Below are the code and all the weights of a small trained network. Each question names an input and a target symbol and asks about switching units off, where a switched-off unit gives its printed mean instead of its output.

import numpy as np


def w(rows, s, z=0):
    codes = np.array(rows[::2]) - 128.0
    scale = np.full(codes.shape[1], s)
    scale[-1] = z or s
    return codes * scale


def norm(h):
    return h / np.sqrt((h * h).mean(-1, keepdims=True) + 1e-5)


def f(y):
    return np.maximum(y, 0)


def softmax(a):
    e = np.exp(a - a.max(-1, keepdims=True))
    return e / e.sum(-1, keepdims=True)


def log_softmax(a):
    a = a - a.max(-1, keepdims=True)
    return a - np.log(np.exp(a).sum(-1, keepdims=True))


def net(x, mask):
    ids = ['ΔΞΠΣΦβγεζητψ'.index(c) for c in x.split()]
    T = len(ids)
    res = E[ids] + P[:T]
    u = 0
    for l in range(2):
        q, k, v = (norm(res) @ M[l].T for M in (Q, K, V))
        z = softmax(np.where(np.tri(T) > 0, q @ k.T / 2**0.5, -1e9)) @ v
        res = res + np.where(mask[u], z, O[l][:, -1]) @ O[l][:, :-1]
        u += 1
        y = f(norm(res) @ A[l][:, :-1].T + A[l][:, -1])
        res = res + np.where(mask[u : u + 4], y, B[l][:, -1]) @ B[l][:, :-1]
        u += 4
    return log_softmax(norm(res)[-1] @ U[:, :-1].T + U[:, -1])


Q, K, V, O, A, B = {}, {}, {}, {}, {}, {}
E = w([
[94,105,75,140,127],'Δ',
[102,139,95,127,143],'Ξ',
[97,117,123,162,107],'Π',
[101,103,53,131,145],'Σ',
[40,120,120,133,111],'Φ',
[83,108,128,153,96],'β',
[103,91,70,125,122],'γ',
[108,113,69,52,140],'ε',
[93,121,142,134,208],'ζ',
[58,84,122,89,126],'η',
[92,149,170,66,103],'τ',
[130,117,181,187,250],'ψ',
],0.012)
P = w([
[105,229,112,180,120],'0',
[57,193,95,157,94],'1',
[67,173,115,155,107],'2',
[76,153,132,151,116],'3',
[76,124,145,156,129],'4',
[82,104,150,142,137],'5',
[99,76,167,139,130],'6',
[97,53,163,127,141],'7',
[97,26,177,123,142],'8',
[105,1,193,117,139],'9',
],0.0085)
Q[0] = w([
[213,254,168,152,139],'0.h0',
[77,187,114,46,190],'0.h0',
],0.0071)
K[0] = w([
[114,223,3,248,74],'0.h0',
[158,169,187,179,119],'0.h0',
],0.0076)
V[0] = w([
[170,121,3,71,186],'0.h0',
[125,54,33,233,132],'0.h0',
],0.016)
O[0] = w([
[171,189,137,30,173,2],'0.h0',
[180,78,9,60,148,100],'0.h0',
],0.012,0.006)
A[0] = w([
[78,69,122,103,172,196],'0.n0',
[183,253,95,175,108,3],'0.n1',
[223,157,114,222,140,49],'0.n2',
[149,168,103,171,165,176],'0.n3',
],0.014,0.0025)
B[0] = w([
[43,133,105,127,171,255],'0.n0',
[9,139,188,135,196,134],'0.n1',
[184,133,84,220,94,138],'0.n2',
[117,158,90,155,133,149],'0.n3',
],0.013,0.0077)
Q[1] = w([
[132,201,69,122,6],'1.h0',
[248,115,135,117,93],'1.h0',
],0.017)
K[1] = w([
[95,255,55,166,166],'1.h0',
[102,211,83,112,16],'1.h0',
],0.015)
V[1] = w([
[184,132,129,201,250],'1.h0',
[205,107,84,170,94],'1.h0',
],0.025)
O[1] = w([
[253,48,170,201,161,187],'1.h0',
[126,66,140,108,74,12],'1.h0',
],0.016,0.011)
A[1] = w([
[49,246,145,39,132,5],'1.n0',
[59,144,241,79,96,140],'1.n1',
[107,192,251,185,120,243],'1.n2',
[111,184,40,242,109,237],'1.n3',
],0.016,0.0014)
B[1] = w([
[164,127,53,252,82,220],'1.n0',
[132,151,187,27,109,176],'1.n1',
[196,127,165,50,27,231],'1.n2',
[92,118,209,68,197,252],'1.n3',
],0.015,0.013)
U = w([
[129,103,57,43,114,254],'Δ',
[142,191,160,72,219,111],'Ξ',
[43,29,108,107,77,86],'Π',
[171,129,61,29,131,105],'Σ',
[18,156,127,195,122,56],'Φ',
[37,70,119,136,96,6],'β',
[158,111,56,50,99,109],'γ',
[199,253,118,119,162,125],'ε',
[214,62,167,182,159,76],'ζ',
[164,230,68,170,112,210],'η',
[128,187,240,127,44,190],'τ',
[144,13,124,140,103,10],'ψ',
],0.0072,0.0022)

Each question gives the input, a string of symbols that net reads in full, and the target symbol t.
The units are the heads (2 rows each of Q, K, V and O) and the neurons (one row each of A and B). Each row of codes is followed by its name. A weight is (code - 128) times the scale printed after its matrix; where a second scale follows, it is the last column's (O, A, B and U).
mask holds one flag per unit, layer by layer, with each layer's heads first. A switched-off unit (its flag False) gives its mean, the last column of its rows in O or B, instead of its output. The means were averaged over made-up inputs and are rounded, as every weight is.
A unit's drop is (log p(t) with every unit on - log p(t) with that unit switched off) / (log p(t) with every unit on - log p(t) with every unit switched off).
The circuit of an input: a set's keep is (log p(t) with only the set's units on - log p(t) with every unit switched off) / (log p(t) with every unit on - log p(t) with every unit switched off). Starting from all 10 units, units are removed one at a time, each time the one whose removal leaves the highest keep (on an exact tie, the one counted first), for as long as the keep stays at least 0.8.
circuit, biggest first: the units of the circuit, biggest drop first
top k neurons: the k neurons with the biggest drops, biggest first
top k neurons in layer l: the k neurons of layer l with the biggest drops, biggest first
drop of u: that unit's drop, to one decimal
input η τ η ζ ε η, target Φ: top neuron in layer 1 : 1.n0
input ζ τ β, target ζ: top 4 neurons : 0.n0; 0.n2; 1.n1; 0.n1
input Ξ η Ξ η β, target Φ: circuit, biggest first : 1.h0; 1.n0; 1.n3
input Ξ Φ Ξ Ξ, target Ξ: top 4 neurons : 0.n1; 1.n0; 1.n3; 0.n3
input η Π Ξ, target Φ: top 3 neurons in layer 1 : 1.n0; 1.n3; 1.n2
input β Π Δ ε γ, target η: top 2 neurons : 1.n0; 1.n2
input Ξ Δ η β, target Ξ: top 3 neurons : 0.n1; 1.n3; 1.n0
input τ ε ε ε Ξ Φ, target η: circuit, biggest first : 1.h0; 1.n0
input ψ τ Ξ ζ ψ Ξ ζ ε Π, target Ξ: top 3 neurons : 0.n3; 1.n0; 0.n2
input Π Ξ τ η τ ζ Φ ε, target τ: top 3 neurons : 1.n2; 1.n0; 0.n0
input Ξ ζ Σ, target Ξ: top 2 neurons in layer 1 : 1.n0; 1.n3
input β τ ζ Δ ε Φ γ, target η: circuit, biggest first : 1.h0; 0.h0; 1.n0
input Ξ Φ τ ψ γ Π γ ε, target η: top 4 neurons : 0.n3; 1.n0; 0.n2; 1.n3
input ζ Π Π, target ζ: circuit, biggest first : 1.h0
input τ τ β τ τ Δ γ η β, target Φ: top 3 neurons : 1.n0; 1.n2; 0.n2
input Φ Ξ τ Ξ Σ η η Ξ, target Φ: top 2 neurons : 1.n0; 1.n3
input Σ ζ ψ η ζ Ξ Ξ β η, target Φ: top 2 neurons in layer 0 : 0.n3; 0.n0
input ψ ε ε, target ζ: drop of 1.n2 : 0.1
input ψ γ Σ Σ τ τ γ ε, target τ: drop of 0.h0 : 2.6
input β ε τ ε β ζ Φ Δ, target Ξ: drop of 1.n0 : 0.2
input Ξ ζ ε Π, target Ξ: top neuron in layer 0 : 0.n0
